Here is a tiny trained network, its code and every weight. The questions are about switching its units off for an input and a class, where a switched-off unit gives its printed mean instead of its output.

import numpy as np


def w(rows, s, z=0):
    codes = np.array(rows[::2]) - 128.0
    scale = np.full(codes.shape[1], s)
    scale[-1] = z or s
    return codes * scale


def f(y):
    return y / 2 * (1 + np.tanh(0.7978845608 * (y + 0.044715 * y**3)))


def log_softmax(a):
    a = a - a.max(-1, keepdims=True)
    return a - np.log(np.exp(a).sum(-1, keepdims=True))


def net(x, mask):
    res = np.array(x, float).reshape(1, 5) / 4 @ E
    y = f(res @ A[0][:, :-1].T + A[0][:, -1])
    res = res + np.where(mask, y, B[0][:, -1]) @ B[0][:, :-1]
    return log_softmax(res[-1] @ U[:, :-1].T + U[:, -1])


A, B = {}, {}
E = w([
[82,2,91],'x0',
[129,126,127],'x1',
[210,44,185],'x2',
[61,173,255],'x3',
[127,124,127],'x4',
],0.0089)
A[0] = w([
[108,99,114,151],'neuron 1',
[76,130,179,10],'neuron 2',
[13,126,145,237],'neuron 3',
[151,98,182,252],'neuron 4',
[143,133,210,55],'neuron 5',
[85,176,97,108],'neuron 6',
[168,133,65,47],'neuron 7',
[73,104,242,2],'neuron 8',
[193,95,144,45],'neuron 9',
[181,104,153,51],'neuron 10',
[188,129,54,103],'neuron 11',
[199,76,234,177],'neuron 12',
[179,110,23,16],'neuron 13',
[45,191,67,194],'neuron 14',
[217,137,67,22],'neuron 15',
[170,213,118,139],'neuron 16',
[47,169,69,228],'neuron 17',
[115,54,85,21],'neuron 18',
[155,144,119,62],'neuron 19',
[240,250,80,63],'neuron 20',
[42,134,85,71],'neuron 21',
[205,89,199,227],'neuron 22',
[101,160,128,199],'neuron 23',
[211,180,144,201],'neuron 24',
[177,216,188,214],'neuron 25',
[187,238,172,72],'neuron 26',
[24,164,142,80],'neuron 27',
[105,185,245,32],'neuron 28',
[242,128,78,81],'neuron 29',
[123,131,122,78],'neuron 30',
[130,131,173,21],'neuron 31',
[24,219,46,165],'neuron 32',
[68,58,114,196],'neuron 33',
[54,80,101,224],'neuron 34',
[183,101,162,109],'neuron 35',
[117,106,125,155],'neuron 36',
[210,197,131,110],'neuron 37',
[234,106,203,225],'neuron 38',
[96,74,117,168],'neuron 39',
[145,153,175,219],'neuron 40',
[180,159,63,113],'neuron 41',
[186,36,167,119],'neuron 42',
[139,155,2,119],'neuron 43',
[43,36,95,198],'neuron 44',
[114,140,199,200],'neuron 45',
[113,220,230,213],'neuron 46',
],0.0095,0.0013)
B[0] = w([
[183,97,203,148],'neuron 1',
[52,119,127,160],'neuron 2',
[160,59,105,205],'neuron 3',
[136,95,48,168],'neuron 4',
[99,76,105,168],'neuron 5',
[137,104,75,169],'neuron 6',
[15,114,136,166],'neuron 7',
[67,77,122,206],'neuron 8',
[114,140,55,158],'neuron 9',
[135,173,43,148],'neuron 10',
[61,59,149,188],'neuron 11',
[131,178,47,214],'neuron 12',
[63,143,138,211],'neuron 13',
[188,114,19,220],'neuron 14',
[58,113,134,181],'neuron 15',
[164,56,153,185],'neuron 16',
[223,121,57,209],'neuron 17',
[74,93,166,191],'neuron 18',
[121,108,145,129],'neuron 19',
[136,76,201,223],'neuron 20',
[176,144,98,178],'neuron 21',
[152,172,14,198],'neuron 22',
[175,87,100,154],'neuron 23',
[154,42,136,179],'neuron 24',
[155,62,116,215],'neuron 25',
[162,91,203,217],'neuron 26',
[71,94,75,195],'neuron 27',
[60,61,133,223],'neuron 28',
[65,50,119,193],'neuron 29',
[133,160,138,125],'neuron 30',
[112,124,119,138],'neuron 31',
[187,152,61,253],'neuron 32',
[200,70,173,198],'neuron 33',
[226,127,196,194],'neuron 34',
[117,234,1,157],'neuron 35',
[165,112,140,139],'neuron 36',
[217,6,226,181],'neuron 37',
[149,122,65,205],'neuron 38',
[187,131,163,172],'neuron 39',
[131,48,74,162],'neuron 40',
[65,44,129,175],'neuron 41',
[183,136,89,208],'neuron 42',
[82,86,142,220],'neuron 43',
[213,38,202,233],'neuron 44',
[92,112,94,178],'neuron 45',
[138,107,97,247],'neuron 46',
],0.0046,0.0077)
U = w([
[140,118,63,89],'0',
[109,95,135,255],'1',
[150,81,188,112],'2',
[10,85,124,42],'3',
[112,102,120,192],'4',
[129,162,182,62],'5',
],0.013,0.0054)

Each question gives the input, the list of numbers given to net, and the class t.
The units are the neurons (one row each of A and B). Each row of codes is followed by its name. A weight is (code - 128) times the scale printed after its matrix; where a second scale follows, it is the last column's (A, B and U).
mask holds one flag per neuron, in row order. A switched-off neuron (its flag False) gives its mean, the last column of its row in B, instead of its output. The means were averaged over made-up inputs and are rounded, as every weight is.
A unit's drop is (log p(t) with every unit on - log p(t) with that unit switched off) / (log p(t) with every unit on - log p(t) with every unit switched off).
The circuit of an input: a set's keep is (log p(t) with only the set's units on - log p(t) with every unit switched off) / (log p(t) with every unit on - log p(t) with every unit switched off). Starting from the 12 units with the biggest drops (on a tie, the unit counted first), units are removed one at a time, each time the one whose removal leaves the highest keep (on an exact tie, the one counted first), for as long as the keep stays at least 0.8.
circuit, biggest first: the units of the circuit, biggest drop first
most important unit: the unit with the biggest drop
top k neurons: the k neurons with the biggest drops, biggest first
drop when u is switched off: that unit's drop, to one decimal
input [-8,8,-8,6,7], class 0: circuit, biggest first	[neuron 14]
input [7,-4,-4,3,-1], class 2: circuit, biggest first	[neuron 44; neuron 34; neuron 33]
input [-8,-3,5,-6,7], class 2: top 2 neurons	[neuron 37; neuron 20]
input [7,-4,-5,3,-5], class 2: top 2 neurons	[neuron 44; neuron 34]
input [-5,-3,7,8,-7], class 3: top 2 neurons	[neuron 28; neuron 8]
input [-5,-3,6,2,-6], class 0: top 2 neurons	[neuron 22; neuron 12]
input [-6,0,-5,-3,-1], class 2: top 3 neurons	[neuron 20; neuron 37; neuron 26]
input [-6,5,0,-4,-2], class 2: top 2 neurons	[neuron 37; neuron 20]
input [-2,5,-7,6,3], class 0: top 2 neurons	[neuron 32; neuron 14]
input [5,-5,5,5,0], class 0: top 2 neurons	[neuron 12; neuron 22]
input [6,4,-5,4,-3], class 2: top 2 neurons	[neuron 44; neuron 34]
input [8,-5,-5,1,7], class 2: drop when neuron 44 is switched off	0.2
input [8,-5,-1,0,0], class 2: drop when neuron 44 is switched off	0.1
input [-4,-3,-4,8,3], class 3: most important unit	neuron 28
input [-8,-3,-5,-1,0], class 2: drop when neuron 20 is switched off	0.2
